The symbols move the items like this.
w884: χ>w943, ξ>w392, ω>w42, ζ>w12, λ>w938, θ>w368
w218: χ>w573, ξ>w907, ω>w878, ζ>w7, λ>w106, θ>w333
w107: χ>w270, ξ>w333, ω>w482, ζ>none, λ>w770, θ>w907
w995: χ>w938, ξ>w922, ω>w375, ζ>w696, λ>w943, θ>w468
w285: χ>w361, ξ>w482, ω>w333, ζ>w869, λ>w963, θ>w878
w869: χ>w359, ξ>w542, ω>w157, ζ>w285, λ>w142, θ>w953
w426: χ>w157, ξ>w278, ω>w359, ζ>w203, λ>w515, θ>w864
w704: χ>w139, ξ>w837, ω>w12, ζ>w42, λ>w646, θ>w968
w89: χ>w770, ξ>w904, ω>w941, ζ>w284, λ>w270, θ>w295
w673: χ>w904, ξ>w770, ω>w963, ζ>w344, λ>w333, θ>w106
w968: χ>w284, ξ>w344, ω>w441, ζ>w770, λ>none, θ>w704
w907: χ>w375, ξ>w218, ω>w938, ζ>w646, λ>w42, θ>w107
w837: χ>w906, ξ>w704, ω>w403, ζ>w106, λ>w7, θ>w344
w468: χ>w482, ξ>w361, ω>w270, ζ>w256, λ>w941, θ>w995
w361: χ>w285, ξ>w468, ω>w203, ζ>w359, λ>w628, θ>w922
w256: χ>w542, ξ>w359, ω>w278, ζ>w468, λ>w918, θ>w696
w139: χ>w704, ξ>w906, ω>w40, ζ>w295, λ>w231, θ>w284
w40: χ>w12, ξ>w467, ω>w139, ζ>w943, λ>w696, θ>w918
w368: χ>w941, ξ>w963, ω>w770, ζ>w441, λ>w482, θ>w884
w403: χ>w467, ξ>w12, ω>w837, ζ>w392, λ>w953, θ>w142
w12: χ>w40, ξ>w403, ω>w704, ζ>w884, λ>w605, θ>w441
w157: χ>w426, ξ>none, ω>w869, ζ>w333, λ>w344, θ>w7
w605: χ>w696, ξ>w953, ω>w646, ζ>w938, λ>w12, θ>w542
w375: χ>w907, ξ>w573, ω>w995, ζ>w231, λ>w295, θ>w270
w7: χ>w864, ξ>w646, ω>w953, ζ>w218, λ>w837, θ>w157
w963: χ>w628, ξ>w368, ω>w673, ζ>w142, λ>w285, θ>w392
w922: χ>w878, ξ>w995, ω>w573, ζ>w78, λ>w276, θ>w361
w203: χ>w333, ξ>w270, ω>w361, ζ>w426, λ>w904, θ>w573
w344: χ>w515, ξ>w968, ω>w142, ζ>w673, λ>w157, θ>w837
w231: χ>w646, ξ>w864, ω>w696, ζ>w375, λ>w139, θ>w278
w278: χ>none, ξ>w426, ω>w256, ζ>w270, λ>w284, θ>w231
w878: χ>w922, ξ>w938, ω>w218, ζ>w953, λ>w392, θ>w285
w943: χ>w884, ξ>w276, ω>w295, ζ>w40, λ>w995, θ>w941
w904: χ>w673, ξ>w89, ω>w628, ζ>w515, λ>w203, θ>w713
w359: χ>w869, ξ>w256, ω>w426, ζ>w361, λ>w376, θ>w78
w953: χ>w78, ξ>w605, ω>w7, ζ>w878, λ>w403, θ>w869
w295: χ>w42, ξ>w713, ω>w943, ζ>w139, λ>w375, θ>w89
w906: χ>w837, ξ>w139, ω>w467, ζ>w713, λ>w864, θ>w515
w482: χ>w468, ξ>w285, ω>w107, ζ>w542, λ>w368, θ>w938
w542: χ>w256, ξ>w869, ω>none, ζ>w482, λ>w441, θ>w605
w628: χ>w963, ξ>w941, ω>w904, ζ>w376, λ>w361, θ>w276
w376: χ>w142, ξ>w918, ω>w515, ζ>w628, λ>w359, θ>w467
w646: χ>w231, ξ>w7, ω>w605, ζ>w907, λ>w704, θ>none
w467: χ>w403, ξ>w40, ω>w906, ζ>w276, λ>w78, θ>w376
w142: χ>w376, ξ>w441, ω>w344, ζ>w963, λ>w869, θ>w403
w938: χ>w995, ξ>w878, ω>w907, ζ>w605, λ>w884, θ>w482
w392: χ>w276, ξ>w884, ω>w106, ζ>w403, λ>w878, θ>w963
w441: χ>w918, ξ>w142, ω>w968, ζ>w368, λ>w542, θ>w12
w941: χ>w368, ξ>w628, ω>w89, ζ>w918, λ>w468, θ>w943
w270: χ>w107, ξ>w203, ω>w468, ζ>w278, λ>w89, θ>w375
w713: χ>w106, ξ>w295, ω>w276, ζ>w906, λ>w573, θ>w904
w770: χ>w89, ξ>w673, ω>w368, ζ>w968, λ>w107, θ>w42
w106: χ>w713, ξ>w42, ω>w392, ζ>w837, λ>w218, θ>w673
w918: χ>w441, ξ>w376, ω>w284, ζ>w941, λ>w256, θ>w40
w864: χ>w7, ξ>w231, ω>w78, ζ>w573, λ>w906, θ>w426
w515: χ>w344, ξ>w284, ω>w376, ζ>w904, λ>w426, θ>w906
w78: χ>w953, ξ>w696, ω>w864, ζ>w922, λ>w467, θ>w359
w276: χ>w392, ξ>w943, ω>w713, ζ>w467, λ>w922, θ>w628
w573: χ>w218, ξ>w375, ω>w922, ζ>w864, λ>w713, θ>w203
w284: χ>w968, ξ>w515, ω>w918, ζ>w89, λ>w278, θ>w139
w333: χ>w203, ξ>w107, ω>w285, ζ>w157, λ>w673, θ>w218
w696: χ>w605, ξ>w78, ω>w231, ζ>w995, λ>w40, θ>w256
w42: χ>w295, ξ>w106, ω>w884, ζ>w704, λ>w907, θ>w770

The rows follow the links: the fewer symbols apart two items are, the more alike their rows tend to be.

Each row is also shifted at random along 4 hidden directions that mean nothing.

Some items, each with a row of numbers:
w906	196,204,258,164,118,-266,89,270,-93,38,-83,-51,-119,138,-9,-312,-205,-16,-71,-155,33,-300,-105,-29,-128,-122,-37,-160,-109,38,-280,261,-362,78,-183,26,-115,83,-165,-372,-193
w142	-535,-518,-148,-97,7,-37,199,220,315,121,217,323,-238,4,11,-193,78,-72,-293,421,238,-69,-463,246,52,20,231,-172,117,-297,104,252,174,151,-89,-509,64,-137,-169,179,134
w869	-503,-548,16,-159,-15,-36,239,346,147,122,231,157,-227,-37,111,-84,-124,14,-188,351,-13,-98,-255,164,-237,14,246,-19,100,-49,170,36,-6,16,-89,-221,105,19,-74,230,163
w285	-1399,-196,-182,-319,123,350,130,49,-60,-204,63,393,-101,-178,4,132,330,-401,23,278,-6,615,161,-28,-175,426,167,46,-340,201,262,-255,-336,-106,67,174,-384,-103,108,350,234
w770	433,-305,-308,303,-152,-232,57,-371,439,104,204,-163,-224,14,36,216,-107,101,-172,144,75,-90,-276,-106,344,-19,234,228,400,-447,-105,308,790,19,188,-305,310,-280,-123,97,89
w426	-286,-62,173,-194,106,-40,176,133,-306,61,69,-215,14,48,237,-213,-392,72,-114,-161,99,-11,44,215,-321,82,104,68,106,-103,-324,-189,-41,-74,-109,-67,-186,111,261,-163,-26
w963	-529,-361,-349,-143,215,80,-118,42,-161,106,183,-684,66,-645,263,12,159,106,-25,-212,586,-231,-23,-173,-1,-114,19,259,228,17,-601,-364,874,-657,-169,-103,289,-132,91,-406,83
w605	157,23,11,48,-162,209,-169,98,131,80,-183,-8,13,126,-211,32,88,181,148,130,-191,-65,-197,102,-156,-400,55,-122,-10,-126,338,103,-40,10,78,76,343,246,-246,306,-81
w40	251,251,113,109,-25,-28,-450,155,-351,83,-305,-173,131,-115,-186,-105,14,248,150,-370,-172,-611,344,31,-24,-217,-304,-136,-197,558,-311,-127,-330,85,-219,108,208,433,29,-267,-208
w884	-145,130,-332,147,-16,148,-481,-98,-12,-31,-100,-403,103,-375,-139,75,302,-78,291,-275,-26,-214,239,-340,112,-242,-170,21,-27,284,-243,-151,302,-320,-17,170,404,159,-212,-72,-154
w467	753,227,77,-164,139,284,100,320,-291,50,-110,5,215,-148,10,-327,135,37,104,-98,92,-164,-53,3,-168,-101,-334,-230,-160,232,-9,-94,-156,53,-294,104,26,188,-106,-287,-52
w953	-1006,-96,73,82,134,-156,-87,500,-96,86,102,-424,-214,-270,-107,-185,-242,-51,-112,-85,276,-199,-323,-258,-393,-524,153,-54,38,22,-165,305,14,-433,-187,-17,414,192,-348,-121,-235
w573	-227,342,98,-68,175,68,341,-7,-165,-264,-57,119,163,133,-30,-161,-9,-297,40,-104,-6,737,14,-290,-169,34,-131,-45,-330,-157,150,94,-320,-140,56,185,-440,-218,36,-107,-44
w218	-79,380,31,129,42,78,403,75,257,-289,-32,593,-205,308,-11,161,165,-395,184,491,-216,466,-72,-121,-80,177,76,176,-90,65,504,439,-491,36,115,269,-124,-300,-402,374,-2
w482	-1212,-621,3,284,-96,-336,-216,-150,195,114,44,-209,-247,-295,-181,291,-101,105,-244,-10,-76,-143,24,-256,94,4,223,35,38,6,-48,44,283,-175,84,-137,206,3,107,229,66
w837	-91,198,-236,74,137,-143,-57,224,-142,9,89,-544,-123,-80,41,-227,-125,-160,79,-168,447,-340,-373,2,-49,-507,97,98,198,-119,-473,373,435,-356,-105,-90,362,-1,-308,-353,-296
w359	712,-541,208,-208,-28,106,494,75,240,186,319,-1,55,98,151,-186,-313,267,-480,252,65,249,-587,108,-141,-57,87,-221,82,-699,375,123,461,-2,-88,-440,41,-211,133,-76,210
w361	1109,-61,460,-37,10,129,358,219,-62,-105,25,528,-134,-111,33,261,-100,285,286,119,-290,-398,730,-132,-291,596,-254,312,28,791,43,-469,-341,261,-186,234,4,-109,72,19,424
w107	-67,-429,27,426,-231,-423,-4,-208,417,82,169,-56,-458,-41,2,403,-441,90,-65,159,-38,-207,-101,-157,119,144,265,264,365,-279,27,286,371,138,196,-158,248,-315,-68,295,65
w468	-349,-194,15,-203,-16,118,-153,-259,-2,-101,-87,155,220,-94,-19,241,118,124,-155,-113,-295,346,345,-50,89,217,-77,-158,-228,0,274,-454,-173,49,86,76,-363,45,495,85,135
w284	670,158,-12,-158,-51,-22,-71,-277,-178,101,-146,46,58,184,170,2,-23,263,20,-95,-123,-383,376,493,149,232,-118,128,60,211,-268,-395,-58,204,40,65,-199,248,258,-83,24
w7	-146,627,17,-210,90,482,206,182,-263,-272,-186,414,-146,427,11,-145,235,-316,387,320,-216,138,108,361,-328,75,83,200,-117,348,384,-73,-820,42,56,402,-182,147,-271,324,-110
w376	-135,-281,37,-233,68,80,323,168,55,135,131,449,118,53,61,-284,-51,13,-445,302,61,107,-275,296,-8,160,80,-307,-154,-322,151,24,-115,223,-75,-296,-308,-23,69,-21,186
w368	-43,-293,-288,108,-112,79,-93,-175,259,28,51,298,23,-130,23,210,317,10,76,145,-64,-115,141,7,342,181,-75,55,70,55,73,-147,332,15,86,-135,235,-96,51,192,266
w628	536,-596,177,281,-29,-385,355,86,388,246,394,-38,-142,-347,121,-19,-392,126,-355,-22,259,-186,-312,-403,123,100,-52,-272,147,-394,-187,202,701,-124,-134,-441,106,-458,68,-312,272

Start, symbols taken left to right, then the item you end at.
Answer with the item's name.
1033,96,172,64,-232,147,-140,-117,8,-18,-138,-226,301,-166,-151,85,-13,238,53,-263,-205,178,82,-448,-108,-170,-356,-166,-147,46,253,-98,233,-37,50,35,186,-30,92,-66,-7
ξ ξ ω ω -> w995
-18,-201,163,79,-202,-239,53,-217,67,46,41,70,-18,406,37,32,-463,280,-239,45,-223,73,-138,295,29,61,203,-42,111,-405,221,38,-167,391,84,-247,-206,-40,348,178,8
ζ χ λ -> w770
282,62,-290,-62,-144,128,-514,110,-131,104,-114,-528,133,-205,-150,-110,204,152,143,-166,208,-453,-91,128,146,-568,-119,-10,131,157,-133,-102,396,-247,-56,65,521,389,-147,-87,-149
θ ζ λ ω -> w107
-975,387,-499,-234,224,247,-113,-174,-84,-267,-69,-126,292,-63,82,-131,488,-613,178,-45,337,847,-198,-43,-23,-180,-18,74,-216,-200,-18,4,-23,-482,46,116,-301,-44,-69,-163,-166
ξ λ χ ω -> w995
-419,71,191,234,158,-285,41,211,-133,-88,-19,105,-8,-267,-192,-90,76,-185,27,-98,25,-69,272,-467,-95,95,-307,-293,-397,403,-300,77,-381,-76,-165,143,-85,-139,-16,-263,-92
λ λ χ ω -> w106
-107,168,-282,364,-33,-252,-391,-151,57,-108,-138,-242,-194,-58,-128,155,141,-31,220,-178,40,-232,108,-308,241,-185,-4,93,134,185,-300,201,197,-112,189,99,245,-65,-219,-71,-161
ω χ λ ζ -> w696
85,122,128,-6,223,-194,173,-49,-193,-132,47,203,-117,-90,188,89,25,-68,128,20,15,-193,501,65,-69,625,-66,189,49,419,-412,-219,-164,190,-41,208,-415,-171,133,-325,152
ζ χ θ χ -> w906
564,-167,224,28,-27,-261,563,143,217,36,222,564,-197,398,170,-144,-244,87,-257,372,-30,-107,-185,406,34,335,151,-168,152,-273,92,323,-181,527,-137,-295,-288,-182,-85,-15,145
χ ξ θ -> w704
387,-194,467,333,99,-425,422,65,124,13,118,226,-482,51,34,191,-494,50,-66,143,-210,-379,226,-245,-141,508,41,141,139,183,-183,154,-3,281,-38,70,-108,-444,32,31,215
χ ω χ -> w361
621,-9,-218,-236,48,158,242,44,82,170,157,25,-127,148,274,-180,81,14,-22,283,300,-263,-264,479,35,65,115,303,307,-158,-45,-103,398,-20,-32,-169,37,-55,-155,-95,87
λ θ ζ ξ -> w907
-336,-79,25,315,-124,-547,-104,-91,291,91,-60,-125,-3,412,-215,-259,-269,-16,-454,-29,-110,213,-556,-30,282,-370,147,-471,-127,-698,-23,648,7,251,-1,-346,-70,-42,-89,-108,-295
θ ω ζ -> w941
431,23,372,-38,72,55,378,453,103,18,63,250,44,35,-123,-224,-254,112,-176,150,-127,49,-269,-68,-235,-60,-34,-364,-90,-106,461,302,-330,165,-134,-81,106,1,-93,-29,-89
ω θ -> w426
-28,332,76,-375,63,329,290,-55,-19,-115,-15,-51,347,335,58,-322,-114,-224,-251,68,67,977,-556,222,-176,-182,88,-274,-275,-760,406,78,-204,-77,-33,-125,-388,14,88,-24,-189
θ χ χ ω -> w359
531,-53,95,486,-127,-334,-23,-71,515,33,10,294,105,-21,-320,5,5,73,-197,27,-215,117,-232,-346,450,-18,-189,-524,-163,-326,250,451,102,249,7,-246,93,-150,-43,82,45
λ λ ω -> w295
-51,-3,-130,-328,-40,304,-1,-360,17,-63,-95,552,459,76,-2,91,595,-62,-99,207,-262,722,198,129,324,334,-204,-184,-429,-262,432,-485,-231,400,168,-160,-679,23,472,170,302
ω ζ -> w284
1591,147,76,178,-330,237,-52,-95,430,-15,48,69,-51,-97,-145,220,149,265,293,128,-249,-259,-51,-364,44,-131,-157,202,267,204,436,169,348,-26,125,-44,709,-131,-335,276,194
χ ξ θ ζ -> w359
